Below are the code and all the weights of a small trained network. Each question names an input and a target symbol and asks about switching units off, where a switched-off unit gives its printed mean instead of its output.

import numpy as np


def w(rows, s, z=0):
    codes = np.array(rows[::2]) - 128.0
    scale = np.full(codes.shape[1], s)
    scale[-1] = z or s
    return codes * scale


def norm(h):
    return h / np.sqrt((h * h).mean(-1, keepdims=True) + 1e-5)


def f(y):
    return y / 2 * (1 + np.tanh(0.7978845608 * (y + 0.044715 * y**3)))


def softmax(a):
    e = np.exp(a - a.max(-1, keepdims=True))
    return e / e.sum(-1, keepdims=True)


def log_softmax(a):
    a = a - a.max(-1, keepdims=True)
    return a - np.log(np.exp(a).sum(-1, keepdims=True))


def net(x, mask):
    ids = ['ΘΣΨδεζξω'.index(c) for c in x.split()]
    T = len(ids)
    res = E[ids] + P[:T]
    u = 0
    for l in range(2):
        r = norm(res)
        for j in range(3):
            rows = slice(3 * j, 3 * j + 3)
            q, k, v = (r @ M[l][rows].T for M in (Q, K, V))
            z = softmax(np.where(np.tri(T) > 0, q @ k.T / 3**0.5, -1e9)) @ v
            o = O[l][rows]
            res = res + np.where(mask[u + j], z, o[:, -1]) @ o[:, :-1]
        u += 3
        y = f(norm(res) @ A[l][:, :-1].T + A[l][:, -1])
        res = res + np.where(mask[u : u + 16], y, B[l][:, -1]) @ B[l][:, :-1]
        u += 16
    return log_softmax(norm(res)[-1] @ U[:, :-1].T + U[:, -1])


Q, K, V, O, A, B = {}, {}, {}, {}, {}, {}
E = w([
[146,68,243,120,118,100],'Θ',
[233,151,69,190,163,138],'Σ',
[132,108,239,123,122,112],'Ψ',
[109,194,122,237,97,17],'δ',
[46,18,121,196,105,17],'ε',
[132,93,63,69,162,44],'ζ',
[13,29,68,71,166,144],'ξ',
[147,105,249,135,117,92],'ω',
],0.015)
P = w([
[137,120,75,91,1,126],'0',
[167,101,139,108,166,46],'1',
[148,100,158,118,171,70],'2',
[145,104,171,117,181,87],'3',
[141,120,171,123,189,111],'4',
[132,123,179,130,191,115],'5',
[135,120,184,127,181,131],'6',
[128,124,192,131,193,145],'7',
[134,139,190,131,195,155],'8',
[135,137,198,132,202,165],'9',
[126,135,200,134,198,171],'10',
],0.0087)
Q[0] = w([
[123,194,84,171,115,153],'L0H1',
[114,136,31,122,159,115],'L0H1',
[157,92,145,136,111,223],'L0H1',
[166,212,86,104,172,137],'L0H2',
[109,123,74,56,145,169],'L0H2',
[111,119,149,122,111,214],'L0H2',
[164,104,12,171,209,106],'L0H3',
[146,94,100,57,158,114],'L0H3',
[144,98,255,115,123,109],'L0H3',
],0.0097)
K[0] = w([
[146,241,82,166,87,136],'L0H1',
[124,156,60,63,81,161],'L0H1',
[211,121,111,162,181,220],'L0H1',
[171,231,139,58,179,178],'L0H2',
[132,97,82,11,151,149],'L0H2',
[69,108,153,145,201,209],'L0H2',
[202,70,79,114,183,60],'L0H3',
[102,54,143,23,184,170],'L0H3',
[105,34,93,158,2,150],'L0H3',
],0.0078)
V[0] = w([
[227,169,91,117,189,158],'L0H1',
[144,118,129,180,148,124],'L0H1',
[145,65,124,60,138,158],'L0H1',
[221,160,115,91,167,121],'L0H2',
[72,2,48,22,134,71],'L0H2',
[188,170,104,100,140,59],'L0H2',
[80,161,109,179,118,34],'L0H3',
[101,78,150,171,185,75],'L0H3',
[64,187,135,67,67,141],'L0H3',
],0.007)
O[0] = w([
[72,126,214,92,92,105,2],'L0H1',
[117,141,133,88,166,121,145],'L0H1',
[64,223,117,184,69,117,160],'L0H1',
[135,43,149,187,132,87,77],'L0H2',
[130,137,165,193,99,213,244],'L0H2',
[151,34,179,115,136,118,176],'L0H2',
[179,68,180,49,139,151,232],'L0H3',
[194,80,143,184,165,166,247],'L0H3',
[164,129,140,2,84,103,80],'L0H3',
],0.007,0.0041)
A[0] = w([
[111,137,37,116,83,140,48],'L0N1',
[50,202,104,57,70,205,142],'L0N2',
[143,108,166,114,106,172,53],'L0N3',
[215,167,31,165,131,100,50],'L0N4',
[117,124,11,105,100,64,163],'L0N5',
[172,100,202,123,137,124,158],'L0N6',
[34,161,118,97,25,187,85],'L0N7',
[204,137,43,138,135,172,109],'L0N8',
[146,131,66,97,151,140,51],'L0N9',
[119,159,78,178,63,49,126],'L0N10',
[24,87,26,69,149,85,174],'L0N11',
[175,168,132,65,118,95,102],'L0N12',
[54,179,176,144,102,31,143],'L0N13',
[72,108,92,118,212,121,170],'L0N14',
[74,114,136,166,157,56,195],'L0N15',
[126,169,114,79,166,46,2],'L0N16',
],0.011,0.0077)
B[0] = w([
[126,126,112,72,75,164,127],'L0N1',
[119,169,98,133,158,101,152],'L0N2',
[136,88,157,65,155,111,127],'L0N3',
[185,36,191,103,106,158,139],'L0N4',
[194,57,141,77,134,147,135],'L0N5',
[62,147,109,127,130,153,254],'L0N6',
[132,132,90,132,153,82,147],'L0N7',
[95,83,154,111,128,112,138],'L0N8',
[124,114,129,90,96,126,116],'L0N9',
[191,74,176,128,109,114,137],'L0N10',
[249,54,188,133,83,148,154],'L0N11',
[101,154,141,129,127,172,134],'L0N12',
[169,85,184,123,117,180,150],'L0N13',
[170,120,126,163,184,138,189],'L0N14',
[135,127,110,157,168,193,221],'L0N15',
[111,119,60,133,165,76,123],'L0N16',
],0.015,0.0096)
Q[1] = w([
[137,170,60,162,106,69],'L1H1',
[161,142,94,188,121,104],'L1H1',
[186,115,111,142,166,118],'L1H1',
[111,201,5,164,156,90],'L1H2',
[126,92,162,127,136,169],'L1H2',
[145,76,226,86,77,177],'L1H2',
[141,111,112,188,204,119],'L1H3',
[213,142,71,194,121,107],'L1H3',
[134,112,115,60,114,168],'L1H3',
],0.015)
K[1] = w([
[110,179,131,94,213,187],'L1H1',
[145,114,127,164,209,209],'L1H1',
[186,92,144,129,181,170],'L1H1',
[139,119,174,215,254,150],'L1H2',
[190,124,119,124,93,133],'L1H2',
[123,119,135,41,34,74],'L1H2',
[182,75,189,128,168,201],'L1H3',
[127,139,216,164,243,170],'L1H3',
[103,194,106,123,120,88],'L1H3',
],0.013)
V[1] = w([
[125,150,123,53,96,204],'L1H1',
[135,124,176,69,193,163],'L1H1',
[127,104,190,83,160,61],'L1H1',
[201,190,159,200,179,189],'L1H2',
[145,154,74,123,162,125],'L1H2',
[168,134,87,224,208,149],'L1H2',
[169,112,101,42,175,106],'L1H3',
[142,97,161,165,140,176],'L1H3',
[71,10,116,163,90,130],'L1H3',
],0.012)
O[1] = w([
[70,181,196,43,67,197,82],'L1H1',
[93,177,111,153,106,25,166],'L1H1',
[114,157,94,206,98,41,122],'L1H1',
[34,236,86,168,84,159,163],'L1H2',
[79,45,155,166,140,169,113],'L1H2',
[31,120,91,112,254,167,161],'L1H2',
[53,125,200,153,169,55,161],'L1H3',
[124,147,45,62,145,87,254],'L1H3',
[172,164,49,31,181,120,212],'L1H3',
],0.009,0.0083)
A[1] = w([
[120,76,206,110,129,135,16],'L1N1',
[72,162,192,87,97,147,41],'L1N2',
[210,62,81,185,81,67,103],'L1N3',
[251,41,74,190,103,149,86],'L1N4',
[134,142,159,126,104,235,134],'L1N5',
[59,157,152,254,57,143,2],'L1N6',
[160,85,104,141,125,193,167],'L1N7',
[69,137,127,171,141,127,13],'L1N8',
[123,127,175,99,136,89,64],'L1N9',
[242,14,55,178,102,102,98],'L1N10',
[164,104,168,109,70,127,171],'L1N11',
[80,137,126,192,55,121,85],'L1N12',
[65,211,61,193,195,142,127],'L1N13',
[131,136,61,150,105,148,113],'L1N14',
[181,39,168,140,172,112,116],'L1N15',
[128,70,122,223,159,140,71],'L1N16',
],0.016,0.0078)
B[1] = w([
[120,184,139,112,167,179,143],'L1N1',
[145,75,106,133,112,88,150],'L1N2',
[147,47,107,104,198,167,203],'L1N3',
[208,47,121,114,169,84,237],'L1N4',
[87,103,106,90,70,101,147],'L1N5',
[127,114,127,252,131,113,138],'L1N6',
[128,102,151,136,150,47,183],'L1N7',
[162,104,78,108,165,145,139],'L1N8',
[97,154,139,175,126,106,136],'L1N9',
[213,19,125,123,158,141,250],'L1N10',
[105,147,85,151,137,136,166],'L1N11',
[99,117,123,200,104,167,132],'L1N12',
[67,115,65,152,170,177,237],'L1N13',
[76,169,176,121,144,111,144],'L1N14',
[198,144,114,160,113,148,211],'L1N15',
[132,151,122,39,70,91,172],'L1N16',
],0.017,0.015)
U = w([
[197,46,112,147,147,104,163],'Θ',
[69,127,47,137,184,143,130],'Σ',
[107,89,143,246,93,128,87],'Ψ',
[94,136,162,125,163,23,108],'δ',
[163,192,118,7,184,122,2],'ε',
[180,210,163,157,157,159,151],'ζ',
[90,84,217,90,146,180,56],'ξ',
[135,144,70,93,46,134,158],'ω',
],0.013,0.0055)

Each question gives the input, a string of symbols that net reads in full, and the target symbol t.
The units are the heads (3 rows each of Q, K, V and O) and the neurons (one row each of A and B). Each row of codes is followed by its name. A weight is (code - 128) times the scale printed after its matrix; where a second scale follows, it is the last column's (O, A, B and U).
mask holds one flag per unit, layer by layer, with each layer's heads first. A switched-off unit (its flag False) gives its mean, the last column of its rows in O or B, instead of its output. The means were averaged over made-up inputs and are rounded, as every weight is.
A unit's drop is (log p(t) with every unit on - log p(t) with that unit switched off) / (log p(t) with every unit on - log p(t) with every unit switched off).
most important unit: the unit with the biggest drop
k most important neurons: the k neurons with the biggest drops, biggest first
k most important neurons of layer l: the k neurons of layer l with the biggest drops, biggest first
which heads matter: for each layer, one digit per head in row order, 1 if its drop is at least 0.15 and else 0, layers parted by /
drop when u is switched off: that unit's drop, to one decimal
input ε ζ δ δ Ψ ε ω, target ε: which heads matter	011 / 010
input δ ω Θ ξ ε Ψ Σ ζ Θ ε Θ, target δ: most important unit	L0H3
input ζ Σ δ Σ δ ε ζ ω Ψ, target ζ: 2 most important neurons	[L0N5; L0N15]
input ε ε Ψ δ ζ Σ ε ω Θ δ Θ, target ε: which heads matter	011 / 010
input δ Θ ζ ω δ ξ Θ Θ, target δ: which heads matter	001 / 010
input Σ Θ ξ Θ ξ ω, target Σ: which heads matter	001 / 000
input Σ Θ ω Ψ ξ ω Σ, target Σ: 2 most important neurons	[L0N11; L0N13]
input ζ ζ Σ ζ ε Σ Θ Ψ ω, target ζ: 3 most important neurons	[L0N5; L0N15; L0N6]
input ε ξ ζ ω ε Θ ξ, target Σ: which heads matter	110 / 010
input δ Θ ε Σ ζ Θ ε, target Σ: which heads matter	001 / 010
input ζ Θ Ψ, target ζ: which heads matter	111 / 010
input ε ε δ δ ξ ξ Ψ, target ε: which heads matter	011 / 010
input Σ ε ξ Σ Σ ω ξ Σ ζ ω, target Σ: which heads matter	011 / 000
input ζ ξ δ ω δ Θ, target ζ: 2 most important neurons of layer 1	[L1N10; L1N4]
input δ ξ Θ Σ Σ ω, target δ: most important neuron	[L1N10]
input δ ε ξ ε ω Ψ, target δ: 2 most important neurons	[L0N15; L1N10]
input ζ ε ξ ω Θ ω Θ, target ζ: which heads matter	011 / 010
input ζ Σ Θ ω, target ζ: 2 most important neurons	[L0N5; L0N6]
input ω Σ δ Θ δ ε Θ Θ, target ω: which heads matter	000 / 000
input ε Θ ζ ζ ω, target ε: which heads matter	011 / 011
input ξ ζ Θ δ ε ξ ξ ξ Θ, target ξ: which heads matter	010 / 000
input ω Θ ξ δ Ψ Ψ, target ω: most important unit	L0N15
input ξ ω ε ξ δ Θ Θ ξ Ψ ω ξ, target Σ: which heads matter	010 / 010
input ξ Θ ξ δ Ψ ω ξ ε Ψ, target ξ: drop when L0N2 is switched off	0.2
input Ψ ξ ξ ξ δ ζ ω, target Ψ: drop when L0N3 is switched off	0.0
input Ψ δ Θ Ψ ξ Θ ξ δ ε Ψ Θ, target Ψ: drop when L1H3 is switched off	0.5
input Σ Ψ Θ ε δ ε ξ Θ Ψ, target Σ: drop when L0H2 is switched off	0.4
